Below is a small trained network, with its code and all its weights. Each question gives an input and a target symbol and asks what happens when units are switched off, that is, made to give their printed mean instead of their output.

import numpy as np


def w(rows, s, z=0):
    codes = np.array(rows[::2]) - 128.0
    scale = np.full(codes.shape[1], s)
    scale[-1] = z or s
    return codes * scale


def f(y):
    return np.maximum(y, 0)


def softmax(a):
    e = np.exp(a - a.max(-1, keepdims=True))
    return e / e.sum(-1, keepdims=True)


def log_softmax(a):
    a = a - a.max(-1, keepdims=True)
    return a - np.log(np.exp(a).sum(-1, keepdims=True))


def net(x, mask):
    ids = ['βγδζησφω'.index(c) for c in x.split()]
    T = len(ids)
    res = E[ids] + P[:T]
    q, k, v = (res @ M[0].T for M in (Q, K, V))
    z = softmax(np.where(np.tri(T) > 0, q @ k.T / 4**0.5, -1e9)) @ v
    res = res + np.where(mask[0], z, O[0][:, -1]) @ O[0][:, :-1]
    y = f(res @ A[0][:, :-1].T + A[0][:, -1])
    res = res + np.where(mask[1:17], y, B[0][:, -1]) @ B[0][:, :-1]
    return log_softmax(res[-1] @ U[:, :-1].T + U[:, -1])


Q, K, V, O, A, B = {}, {}, {}, {}, {}, {}
E = w([
[106,85,99,129,157],'β',
[163,147,96,109,99],'γ',
[160,107,99,120,182],'δ',
[136,202,79,115,80],'ζ',
[135,170,143,89,163],'η',
[85,131,84,143,113],'σ',
[213,100,4,121,143],'φ',
[84,164,36,143,128],'ω',
],0.023)
P = w([
[143,110,235,182,85],'0',
[94,97,104,118,148],'1',
[174,203,92,147,170],'2',
[156,111,255,212,73],'3',
[83,80,104,50,119],'4',
[84,175,172,95,169],'5',
],0.0099)
Q[0] = w([
[123,221,49,60,206],'head 1',
[132,47,246,202,97],'head 1',
[76,158,79,54,191],'head 1',
[124,75,219,117,102],'head 1',
],0.011)
K[0] = w([
[102,104,81,13,107],'head 1',
[180,108,145,255,204],'head 1',
[106,80,88,53,175],'head 1',
[146,211,161,165,124],'head 1',
],0.013)
V[0] = w([
[101,63,254,160,241],'head 1',
[143,168,197,91,84],'head 1',
[242,244,106,133,11],'head 1',
[134,4,157,147,25],'head 1',
],0.0083)
O[0] = w([
[142,136,121,44,93,3],'head 1',
[140,166,162,163,139,101],'head 1',
[154,174,119,213,157,159],'head 1',
[188,3,160,149,118,74],'head 1',
],0.013,0.0064)
A[0] = w([
[82,58,207,104,78,96],'neuron 1',
[199,142,151,193,100,187],'neuron 2',
[107,107,43,148,71,141],'neuron 3',
[125,102,170,172,56,150],'neuron 4',
[100,89,32,178,76,155],'neuron 5',
[138,155,181,179,3,144],'neuron 6',
[89,164,184,126,184,193],'neuron 7',
[32,139,126,136,129,137],'neuron 8',
[108,94,231,168,72,113],'neuron 9',
[53,200,120,109,138,61],'neuron 10',
[83,85,96,138,116,53],'neuron 11',
[109,140,134,172,127,1],'neuron 12',
[111,161,169,151,88,1],'neuron 13',
[191,140,123,194,115,82],'neuron 14',
[143,210,104,200,143,28],'neuron 15',
[108,186,90,126,163,193],'neuron 16',
],0.011,0.0093)
B[0] = w([
[183,182,60,176,104,163],'neuron 1',
[108,74,117,54,109,225],'neuron 2',
[134,101,187,187,197,179],'neuron 3',
[76,175,42,146,196,152],'neuron 4',
[155,147,218,198,108,208],'neuron 5',
[68,136,157,79,240,171],'neuron 6',
[135,134,157,211,40,204],'neuron 7',
[234,98,122,117,156,182],'neuron 8',
[194,255,110,139,196,145],'neuron 9',
[194,79,66,138,179,197],'neuron 10',
[137,222,184,88,156,145],'neuron 11',
[210,119,92,91,65,150],'neuron 12',
[154,201,114,171,12,135],'neuron 13',
[109,89,125,150,59,203],'neuron 14',
[142,74,147,89,150,251],'neuron 15',
[86,154,110,121,119,250],'neuron 16',
],0.0094,0.016)
U = w([
[254,127,186,42,120,109],'β',
[41,139,89,160,80,255],'γ',
[111,111,88,75,213,149],'δ',
[195,112,78,148,72,31],'ζ',
[143,184,5,150,126,111],'η',
[165,224,236,99,117,208],'σ',
[121,167,116,181,134,52],'φ',
[112,202,94,164,199,6],'ω',
],0.0076,0.0051)

Each question gives the input, a string of symbols that net reads in full, and the target symbol t.
The units are the heads (4 rows each of Q, K, V and O) and the neurons (one row each of A and B). Each row of codes is followed by its name. A weight is (code - 128) times the scale printed after its matrix; where a second scale follows, it is the last column's (O, A, B and U).
mask holds one flag per unit, heads first, then neurons. A switched-off unit (its flag False) gives its mean, the last column of its rows in O or B, instead of its output. The means were averaged over made-up inputs and are rounded, as every weight is.
A unit's drop is (log p(t) with every unit on - log p(t) with that unit switched off) / (log p(t) with every unit on - log p(t) with every unit switched off).
The circuit of an input: a set's keep is (log p(t) with only the set's units on - log p(t) with every unit switched off) / (log p(t) with every unit on - log p(t) with every unit switched off). Starting from the 12 units with the biggest drops (on a tie, the unit counted first), units are removed one at a time, each time the one whose removal leaves the highest keep (on an exact tie, the one counted first), for as long as the keep stays at least 0.8.
units of the circuit, in order: the units of the circuit, biggest drop first
top k neurons: the k neurons with the biggest drops, biggest first
drop when u is switched off: that unit's drop, to one decimal
input φ ζ γ, target ζ: units of the circuit, in order -> head 1; neuron 15; neuron 12; neuron 14
input β δ γ ζ γ δ, target γ: top 2 neurons -> neuron 8; neuron 10
input ζ β γ β σ, target σ: top neuron -> neuron 11
input η β η σ, target ω: top 4 neurons -> neuron 4; neuron 9; neuron 6; neuron 15
input ζ φ ω, target φ: units of the circuit, in order -> neuron 5; head 1
input δ σ φ φ η γ, target η: units of the circuit, in order -> head 1; neuron 5; neuron 10; neuron 15
input φ φ σ, target φ: top 2 neurons -> neuron 5; neuron 3
input φ ω δ γ φ β, target φ: units of the circuit, in order -> head 1; neuron 2; neuron 5
input δ η η γ, target δ: units of the circuit, in order -> neuron 6; neuron 2; head 1; neuron 4
input η ζ η, target ζ: top 2 neurons -> neuron 7; neuron 15
input γ ζ σ, target ζ: top 2 neurons -> neuron 12; neuron 15
input φ η η φ η σ, target η: units of the circuit, in order -> head 1; neuron 10; neuron 15
input ζ ζ γ σ, target ω: top 2 neurons -> neuron 9; neuron 4
input ζ β β β β, target β: top neuron -> neuron 11
input σ γ γ β β δ, target β: top 2 neurons -> neuron 16; neuron 4
input β η φ γ γ η, target γ: top 2 neurons -> neuron 7; neuron 5
input ζ γ η, target γ: top 2 neurons -> neuron 8; neuron 7
input ω ζ β, target ζ: drop when neuron 12 is switched off -> 0.4
input η η η γ ζ γ, target ζ: drop when head 1 is switched off -> 1.4
input δ σ ζ γ η δ, target η: drop when neuron 5 is switched off -> 0.3
